X =
[[-23.9  36.9 -27.5 -22.3  19.3 -29.7  34.1 -31.5 -30.1 -24.3 -29.0 -26.0]
 [ 28.4 -44.9 -64.1 -60.5 -17.4 -48.3 -41.9 -54.0 -60.2 -62.1 -60.8 -62.8]
 [-21.5 -26.7  46.0  43.5 -11.5  36.1 -24.0  40.5  44.2  44.6  45.2  45.2]
 [-20.3  31.0  43.4  38.6  19.7  39.0  30.7  42.0  43.8  40.4  41.1  42.3]
 [-18.4 -25.8  56.3  52.2  -6.4  50.2 -22.6  53.6  56.1  53.7  53.3  55.3]
 [-18.8  48.0 -28.8 -24.7  23.2 -25.5  43.0 -28.1 -29.1 -26.2 -30.0
  -26.9]]
Rows and columns are counted from 0.
row 0 col 0: -23.9
row 5 col 1: 48.0
row 3 col 1: 31.0
row 1 col 11: -62.8
row 3 col 11: 42.3
row 0 col 7: -31.5
row 4 col 6: -22.6
row 1 col 9: -62.1
row 5 col 7: -28.1
row 1 col 4: -17.4
row 4 col 9: 53.7
row 5 col 5: -25.5
row 3 col 8: 43.8
row 2 col 6: -24.0
row 5 col 3: -24.7
row 0 col 6: 34.1
row 5 col 4: 23.2
row 4 col 5: 50.2
row 1 col 3: -60.5
row 2 col 4: -11.5
row 4 col 8: 56.1
row 5 col 0: -18.8
row 0 col 4: 19.3
row 0 col 1: 36.9
row 3 col 9: 40.4
row 5 col 9: -26.2
row 4 col 7: 53.6
row 1 col 2: -64.1
row 5 col 10: -30.0
row 4 col 2: 56.3
row 5 col 8: -29.1
row 3 col 3: 38.6

a =
38.4  -9.6  -41.2  -31.0  -49.0  -36.8  8.2  -32.0  -54.6  42.2  -42.6  -55.1  12.6  -55.4  -16.7
-20.5  -57.8  48.5  -35.1  45.5  -4.5  -26.3  -34.1  61.3  -39.3  28.5  59.2  -64.5  63.5  -43.5
-57.5  41.1  14.9  41.0  52.4  47.3  9.7  40.5  23.6  -51.6  53.7  23.0  42.5  13.6  39.9
67.6  -5.0  31.3  -22.8  -42.8  -33.1  16.0  -23.1  13.6  59.4  -41.1  31.7  3.0  30.7  -17.4
65.9  -6.6  15.9  -24.0  -24.0  -30.4  -5.5  -24.5  -0.9  53.3  -30.2  10.8  -1.4  19.2  -12.2
-64.4  29.8  23.3  37.5  47.7  38.8  -11.1  36.7  30.7  -54.4  47.3  33.8  28.0  32.5  33.1
55.7  37.6  25.8  37.1  -10.9  38.4  11.0  37.8  23.5  42.8  35.4  33.0  35.3  32.5  33.8
5.4  -56.7  46.1  -43.6  52.0  -37.8  -34.3  -40.1  64.6  -22.9  9.5  64.5  -64.6  66.7  -52.8
21.7  48.7  1.8  39.2  21.8  40.9  2.5  40.6  -18.6  26.7  40.7  -12.5  56.1  -13.9  36.8
-56.9  36.5  -35.1  28.7  -46.9  26.6  21.9  25.3  -39.1  -50.5  -15.3  -41.5  34.6  -42.1  29.2
29.0  -39.1  43.6  -10.7  51.3  11.0  -22.3  -10.2  64.3  0.5  35.5  64.5  -42.6  66.4  -36.0
36.4  55.5  -33.4  46.4  -43.4  40.9  25.8  47.7  -52.9  40.2  10.3  -52.9  69.0  -52.1  51.2
Indices start at 0.
(0, 0): 38.4
(7, 0): 5.4
(10, 7): -10.2
(1, 7): -34.1
(7, 4): 52.0
(5, 5): 38.8
(11, 11): -52.9
(9, 1): 36.5
(0, 8): -54.6
(11, 2): -33.4
(9, 4): -46.9
(9, 13): -42.1
(0, 1): -9.6
(6, 1): 37.6
(4, 10): -30.2
(7, 9): -22.9
(3, 14): -17.4
(8, 14): 36.8
(10, 5): 11.0
(3, 2): 31.3
(5, 3): 37.5
(6, 0): 55.7
(4, 0): 65.9
(0, 10): -42.6
(2, 13): 13.6
(6, 6): 11.0
(3, 6): 16.0
(8, 8): -18.6
(0, 13): -55.4
(3, 10): -41.1
(7, 1): -56.7
(3, 9): 59.4
(2, 1): 41.1
(7, 10): 9.5
(3, 7): -23.1
(0, 9): 42.2
(1, 12): -64.5
(2, 6): 9.7

M = [[-0.03, 0.07, -0.09, 0.02, -0.11, -0.05, -0.14, 0.07, -0.06, -0.03, 0.07, 0.00, -0.09], [-0.04, 0.07, -0.07, 0.12, -0.17, -0.13, -0.19, 0.10, -0.12, -0.03, 0.14, 0.03, -0.16], [-0.09, 0.08, -0.06, 0.19, -0.24, -0.21, -0.23, 0.17, -0.21, -0.01, 0.22, 0.00, -0.18], [-0.05, 0.05, -0.07, 0.14, -0.17, -0.09, -0.21, 0.09, -0.13, -0.02, 0.15, 0.01, -0.16], [-0.13, 0.05, -0.05, 0.21, -0.25, -0.20, -0.23, 0.15, -0.18, -0.03, 0.22, 0.01, -0.19], [-0.02, 0.03, -0.10, -0.06, 0.00, 0.00, -0.06, 0.01, 0.00, -0.04, 0.00, -0.02, -0.02], [-0.10, 0.09, -0.04, 0.19, -0.23, -0.21, -0.22, 0.14, -0.18, -0.03, 0.22, -0.01, -0.21], [-0.06, 0.08, -0.07, 0.09, -0.18, -0.13, -0.20, 0.11, -0.09, -0.03, 0.12, 0.01, -0.16]]
M[0,0]	-0.03
M[3,2]	-0.07
M[4,9]	-0.03
M[:, 11]	[0.00, 0.03, 0.00, 0.01, 0.01, -0.02, -0.01, 0.01]
M[2,10]	0.22
M[:, 6]	[-0.14, -0.19, -0.23, -0.21, -0.23, -0.06, -0.22, -0.20]
M[4,10]	0.22
M[2,7]	0.17
M[3,9]	-0.02
M[:, 4]	[-0.11, -0.17, -0.24, -0.17, -0.25, 0.00, -0.23, -0.18]
M[3,5]	-0.09
M[4,7]	0.15
M[5]	[-0.02, 0.03, -0.10, -0.06, 0.00, 0.00, -0.06, 0.01, 0.00, -0.04, 0.00, -0.02, -0.02]
M[5,12]	-0.02
M[5,1]	0.03
M[2,0]	-0.09
M[5,10]	0.00
M[5,9]	-0.04
M[0,11]	0.00
M[6,5]	-0.21
M[7,8]	-0.09
M[1,6]	-0.19
M[:, 5]	[-0.05, -0.13, -0.21, -0.09, -0.20, 0.00, -0.21, -0.13]
M[1,2]	-0.07
M[0,6]	-0.14
M[3,1]	0.05
M[6,4]	-0.23
M[4,0]	-0.13
M[:, 0]	[-0.03, -0.04, -0.09, -0.05, -0.13, -0.02, -0.10, -0.06]
M[7,7]	0.11
M[2,11]	0.00
M[1,11]	0.03
M[3,6]	-0.21
M[2,12]	-0.18
M[5,3]	-0.06
M[:, 9]	[-0.03, -0.03, -0.01, -0.02, -0.03, -0.04, -0.03, -0.03]
